Look-ups in named tables: a row name and a column name give one cell, copied from the table.

pevarap:
|  | bef | tikobu | dipit | fivu | banul | kaz | bidekim |
|---|---|---|---|---|---|---|---|
| viveza | 4.048 | 2.318 | -5.207 | 51.044 | -21.323 | -0.762 | -36.392 |
| tis | -11.143 | 18.992 | -0.016 | -30.357 | -8.844 | 12.739 | 2.633 |
| kivovum | -86.948 | -24.309 | 16.045 | -20.160 | 6.313 | -25.938 | -47.838 |
| rilat | -0.204 | -69.234 | -39.416 | 42.071 | 29.260 | -11.075 | -36.616 |
| rufu | -31.584 | 5.622 | -18.825 | -20.969 | 20.382 | 22.400 | 44.084 |
| dev | 36.787 | 8.621 | -12.168 | -90.415 | -14.691 | 16.633 | 22.873 |
| telu | -32.147 | 15.928 | 12.749 | 2.504 | -51.843 | 10.043 | -73.097 |
| botuma | -27.039 | -30.449 | -36.551 | 3.295 | 52.365 | -19.886 | -26.743 |
| sobus | -13.496 | -26.179 | -45.399 | -41.987 | 28.523 | -36.367 | 37.259 |
| mor | 17.422 | -47.797 | 38.920 | -18.491 | -4.151 | -20.119 | 9.020 |
| dus | -23.774 | 2.682 | 58.514 | -4.456 | 22.907 | -83.200 | -1.058 |

dipit of sobus = -45.399
bidekim of dev = 22.873
banul of sobus = 28.523
dipit of rilat = -39.416
bidekim of rufu = 44.084
fivu of viveza = 51.044
bef of dus = -23.774
fivu of dus = -4.456
Which row has the largest bef? dev

kezana:
cols = refeluv, mokon, febigo, gafu, ruz, lebi
kup: [4.975, 8.241, 5.836, 2.535, 3.821, 3.762]
pani: [4.898, 8.247, 5.724, 2.598, 4.059, 3.962]
fuf: [5.345, 4.164, 5.711, 5.297, 5.124, 4.586]
kibutud: [4.603, 6.204, 7.019, 4.657, 3.239, 4.430]
raz: [4.958, 8.241, 5.813, 2.541, 3.866, 3.806]
zud: [5.696, 3.527, 5.089, 5.258, 5.619, 4.517]
ruk: [4.622, 5.961, 6.936, 4.804, 3.425, 4.483]
kib: [4.965, 8.256, 5.859, 2.531, 3.813, 3.751]
neginif: [5.883, 1.158, 2.174, 5.249, 5.577, 3.994]
romo: [4.789, 7.611, 6.776, 3.333, 2.873, 3.799]
seren: [5.844, 1.096, 2.051, 5.269, 5.502, 3.961]
rozez: [4.999, 8.203, 5.976, 2.560, 3.600, 3.656]
vere: [4.541, 8.094, 5.600, 3.118, 4.559, 4.719]

What is the gafu of pani in kezana?
2.598
What is the refeluv of romo in kezana?
4.789
What is the ruz of romo in kezana?
2.873
What is the febigo of vere in kezana?
5.600
What is the refeluv of fuf in kezana?
5.345
What is the lebi of kibutud in kezana?
4.430
What is the ruz of pani in kezana?
4.059
What is the lebi of kup in kezana?
3.762
What is the gafu of neginif in kezana?
5.249
What is the gafu of ruk in kezana?
4.804
What is the mokon of romo in kezana?
7.611
Which row has the largest gafu? fuf

tul.tsv
	bef	kub
kis	0.2	0.4
luru	0.3	0.8
pab	0.4	0.6
fod	0.3	0.3
kon	0.4	0.3
mupoga	0.2	0.1
kapose	0.6	0.4
pulu	1.0	0.4
mov	0.5	0.5
zavumak	0.5	0.6
bil	0.9	0.7
nosin	0.7	0.3

mov, kub => 0.5
kis, kub => 0.4
bil, kub => 0.7
fod, kub => 0.3
kon, bef => 0.4
kapose, kub => 0.4
fod, bef => 0.3
pab, kub => 0.6
zavumak, kub => 0.6

falum.tsv
	mib	pepif
rav	0.579	-0.271
kego	0.020	-0.197
gevoru	-0.060	-0.241
tukar	-0.155	0.161
nat	-0.705	0.402
rovali	-0.174	-0.791
fezote	-0.246	-0.026

pepif of kego is -0.197
pepif of rovali is -0.791
pepif of rav is -0.271
pepif of gevoru is -0.241
pepif of tukar is 0.161
mib of nat is -0.705
mib of tukar is -0.155
pepif of nat is 0.402
mib of rav is 0.579
pepif of fezote is -0.026
mib of gevoru is -0.060
mib of kego is 0.020
mib of rovali is -0.174

Table pimi
,fen,sododa,rap,vedum,fozol,keronek,zunefom
pagobal,30.054,-77.149,-11.382,-20.940,2.218,-50.689,30.585
degu,-65.718,12.827,84.676,14.689,-37.554,28.463,-37.804
firiga,-41.377,-45.383,29.688,5.970,18.047,81.795,47.751
fot,-29.219,74.002,-56.413,25.277,19.775,-9.630,12.370
rovuz,-33.023,-79.387,-2.184,-50.355,11.072,-9.197,23.159

firiga, vedum: 5.970
rovuz, keronek: -9.197
degu, fen: -65.718
rovuz, vedum: -50.355
firiga, sododa: -45.383
degu, sododa: 12.827
pagobal, fen: 30.054
fot, rap: -56.413
pagobal, fozol: 2.218
rovuz, rap: -2.184
pagobal, keronek: -50.689
rovuz, sododa: -79.387
pagobal, vedum: -20.940
fot, vedum: 25.277

